Below are the code and all the weights of a small trained network. Each question names an input and a class and asks about switching units off, where a switched-off unit gives its printed mean instead of its output.

import numpy as np


def w(rows, s, z=0):
    codes = np.array(rows[::2]) - 128.0
    scale = np.full(codes.shape[1], s)
    scale[-1] = z or s
    return codes * scale


def norm(h):
    return h / np.sqrt((h * h).mean(-1, keepdims=True) + 1e-5)


def f(y):
    return y / 2 * (1 + np.tanh(0.7978845608 * (y + 0.044715 * y**3)))


def log_softmax(a):
    a = a - a.max(-1, keepdims=True)
    return a - np.log(np.exp(a).sum(-1, keepdims=True))


def net(x, mask):
    res = np.array(x, float).reshape(1, 3) / 4 @ E
    u = 0
    for l in range(2):
        y = f(norm(res) @ A[l][:, :-1].T + A[l][:, -1])
        res = res + np.where(mask[u : u + 4], y, B[l][:, -1]) @ B[l][:, :-1]
        u += 4
    return log_softmax(norm(res)[-1] @ U[:, :-1].T + U[:, -1])


A, B = {}, {}
E = w([
[183,90,50,206,174,241,147],'x0',
[116,136,132,44,163,178,126],'x1',
[197,121,60,155,136,177,4],'x2',
],0.0024)
A[0] = w([
[136,144,133,82,108,66,26,48],'0.n0',
[131,145,137,36,136,171,78,5],'0.n1',
[130,131,133,192,99,70,79,3],'0.n2',
[134,127,121,115,120,121,3,13],'0.n3',
],0.013,0.0028)
B[0] = w([
[84,119,191,140,88,122,26,254],'0.n0',
[104,10,82,174,192,82,198,198],'0.n1',
[109,15,71,160,204,94,207,189],'0.n2',
[190,241,99,81,114,157,194,235],'0.n3',
],0.011,0.0074)
A[1] = w([
[173,89,114,89,141,163,142,65],'1.n0',
[156,103,94,201,144,254,62,130],'1.n1',
[139,170,218,60,72,74,246,2],'1.n2',
[93,109,180,146,112,140,29,34],'1.n3',
],0.0095,0.00085)
B[1] = w([
[88,136,129,199,49,33,121,152],'1.n0',
[91,114,213,87,111,142,52,202],'1.n1',
[184,199,74,109,123,145,122,253],'1.n2',
[150,132,193,132,114,254,117,191],'1.n3',
],0.0071,0.006)
U = w([
[201,243,78,89,113,141,155,254],'0',
[89,95,242,123,94,161,17,87],'1',
[102,1,77,168,188,55,184,2],'2',
],0.0072,0.00043)

Each question gives the input, the list of numbers given to net, and the class t.
The units are the neurons (one row each of A and B). Each row of codes is followed by its name. A weight is (code - 128) times the scale printed after its matrix; where a second scale follows, it is the last column's (A, B and U).
mask holds one flag per neuron, layer by layer. A switched-off neuron (its flag False) gives its mean, the last column of its row in B, instead of its output. The means were averaged over made-up inputs and are rounded, as every weight is.
A unit's drop is (log p(t) with every unit on - log p(t) with that unit switched off) / (log p(t) with every unit on - log p(t) with every unit switched off).
The circuit of an input: a set's keep is (log p(t) with only the set's units on - log p(t) with every unit switched off) / (log p(t) with every unit on - log p(t) with every unit switched off). Starting from all 8 units, units are removed one at a time, each time the one whose removal leaves the highest keep (on an exact tie, the one counted first), for as long as the keep stays at least 0.8.
units of the circuit, in order: the units of the circuit, biggest drop first
most important unit: the unit with the biggest drop
top k neurons: the k neurons with the biggest drops, biggest first
k most important neurons of layer l: the k neurons of layer l with the biggest drops, biggest first
input [-7,-1,7], class 0: top 3 neurons => (0.n3 1.n1 0.n2)
input [-2,-2,-6], class 0: most important unit => 0.n0
input [-3,-6,-6], class 0: 2 most important neurons of layer 1 => (1.n2 1.n0)
input [-5,8,-6], class 2: units of the circuit, in order => (0.n3 0.n0)
input [6,0,-4], class 1: 2 most important neurons of layer 0 => (0.n3 0.n1)
input [-5,-4,-5], class 0: top 3 neurons => (0.n1 0.n0 1.n2)
input [-7,8,-5], class 2: top 3 neurons => (0.n1 0.n3 0.n0)
input [8,-1,-7], class 1: 2 most important neurons of layer 1 => (1.n1 1.n2)
input [8,4,6], class 1: 2 most important neurons of layer 0 => (0.n2 0.n3)
input [4,-4,-7], class 0: 2 most important neurons of layer 0 => (0.n2 0.n0)
input [-4,5,-6], class 0: top 3 neurons => (0.n0 0.n2 1.n2)
input [7,3,-3], class 1: top 4 neurons => (0.n3 0.n1 0.n2 1.n1)
input [6,1,2], class 1: top 2 neurons => (0.n3 1.n1)
input [-5,-6,-2], class 2: units of the circuit, in order => (0.n2)
input [8,-8,6], class 1: top 3 neurons => (0.n1 1.n1 0.n3)
input [5,-1,-7], class 0: top 2 neurons => (0.n1 0.n2)
input [3,-3,-1], class 1: 3 most important neurons of layer 0 => (0.n3 0.n1 0.n2)
input [-6,-3,-7], class 0: top 3 neurons => (0.n0 1.n2 0.n1)
input [-1,3,-2], class 2: top 2 neurons => (0.n3 0.n0)
input [1,8,5], class 2: most important unit => 0.n1
input [7,4,1], class 1: 2 most important neurons of layer 0 => (0.n3 0.n2)
input [5,0,-6], class 0: 3 most important neurons of layer 0 => (0.n1 0.n2 0.n0)
input [7,1,-2], class 1: top 3 neurons => (0.n3 0.n1 0.n2)
input [6,-3,-3], class 1: 2 most important neurons of layer 0 => (0.n3 0.n2)
input [-7,-8,0], class 2: top 2 neurons => (0.n2 1.n1)
